Below are the code and all the weights of a small trained network. Each question names an input and a class and asks about switching units off, where a switched-off unit gives its printed mean instead of its output.

import numpy as np


def w(rows, s, z=0):
    codes = np.array(rows[::2]) - 128.0
    scale = np.full(codes.shape[1], s)
    scale[-1] = z or s
    return codes * scale


def f(y):
    return np.maximum(y, 0)


def log_softmax(a):
    a = a - a.max(-1, keepdims=True)
    return a - np.log(np.exp(a).sum(-1, keepdims=True))


def net(x, mask):
    res = np.array(x, float).reshape(1, 3) / 4 @ E
    y = f(res @ A[0][:, :-1].T + A[0][:, -1])
    res = res + np.where(mask, y, B[0][:, -1]) @ B[0][:, :-1]
    return log_softmax(res[-1] @ U[:, :-1].T + U[:, -1])


A, B = {}, {}
E = w([
[127,127,132],'x0',
[31,246,252],'x1',
[2,80,2],'x2',
],0.0069)
A[0] = w([
[159,70,63,51],'neuron 1',
[12,57,66,83],'neuron 2',
[237,175,179,42],'neuron 3',
[174,149,255,121],'neuron 4',
[210,108,70,4],'neuron 5',
[244,53,116,106],'neuron 6',
[94,175,198,55],'neuron 7',
[115,211,110,20],'neuron 8',
[172,73,62,82],'neuron 9',
[241,107,213,58],'neuron 10',
[2,138,214,107],'neuron 11',
[178,94,108,47],'neuron 12',
],0.011,0.0045)
B[0] = w([
[137,212,73,202],'neuron 1',
[100,75,25,255],'neuron 2',
[51,59,16,204],'neuron 3',
[126,105,61,238],'neuron 4',
[91,207,86,180],'neuron 5',
[148,177,81,224],'neuron 6',
[157,209,97,196],'neuron 7',
[128,218,158,146],'neuron 8',
[122,171,137,212],'neuron 9',
[51,71,2,213],'neuron 10',
[141,155,49,240],'neuron 11',
[138,198,40,161],'neuron 12',
],0.0081,0.0084)
U = w([
[133,248,85,53],'0',
[64,80,77,45],'1',
[137,151,99,247],'2',
[153,121,129,241],'3',
[186,110,217,45],'4',
[132,99,210,55],'5',
[199,102,219,49],'6',
],0.014,0.012)

Each question gives the input, the list of numbers given to net, and the class t.
The units are the neurons (one row each of A and B). Each row of codes is followed by its name. A weight is (code - 128) times the scale printed after its matrix; where a second scale follows, it is the last column's (A, B and U).
mask holds one flag per neuron, in row order. A switched-off neuron (its flag False) gives its mean, the last column of its row in B, instead of its output. The means were averaged over made-up inputs and are rounded, as every weight is.
A unit's drop is (log p(t) with every unit on - log p(t) with that unit switched off) / (log p(t) with every unit on - log p(t) with every unit switched off).
The circuit of an input: a set's keep is (log p(t) with only the set's units on - log p(t) with every unit switched off) / (log p(t) with every unit on - log p(t) with every unit switched off). Starting from all 12 units, units are removed one at a time, each time the one whose removal leaves the highest keep (on an exact tie, the one counted first), for as long as the keep stays at least 0.8.
units of the circuit, in order: the units of the circuit, biggest drop first
unit that matters most: the unit with the biggest drop
k most important neurons: the k neurons with the biggest drops, biggest first
drop when u is switched off: that unit's drop, to one decimal
input [-6,4,-7], class 1: units of the circuit, in order => (neuron 3; neuron 10)
input [3,-2,-7], class 1: units of the circuit, in order => (neuron 10; neuron 3)
input [-3,-7,-6], class 0: 3 most important neurons => (neuron 6; neuron 5; neuron 12)
input [0,-7,-4], class 0: 2 most important neurons => (neuron 6; neuron 5)
input [-2,-6,3], class 0: unit that matters most => neuron 1
input [0,-3,-4], class 1: 3 most important neurons => (neuron 10; neuron 3; neuron 7)
input [-3,-1,-3], class 3: 2 most important neurons => (neuron 2; neuron 11)
input [7,4,-8], class 1: 2 most important neurons => (neuron 3; neuron 10)
input [-2,6,-7], class 1: 2 most important neurons => (neuron 3; neuron 10)
input [-5,0,-7], class 1: drop when neuron 3 is switched off => 0.2
input [-4,0,-6], class 1: drop when neuron 10 is switched off => 0.2
input [-2,-4,0], class 0: drop when neuron 5 is switched off => 0.1
input [2,-1,1], class 3: drop when neuron 1 is switched off => 0.1
input [0,-4,3], class 0: unit that matters most => neuron 1
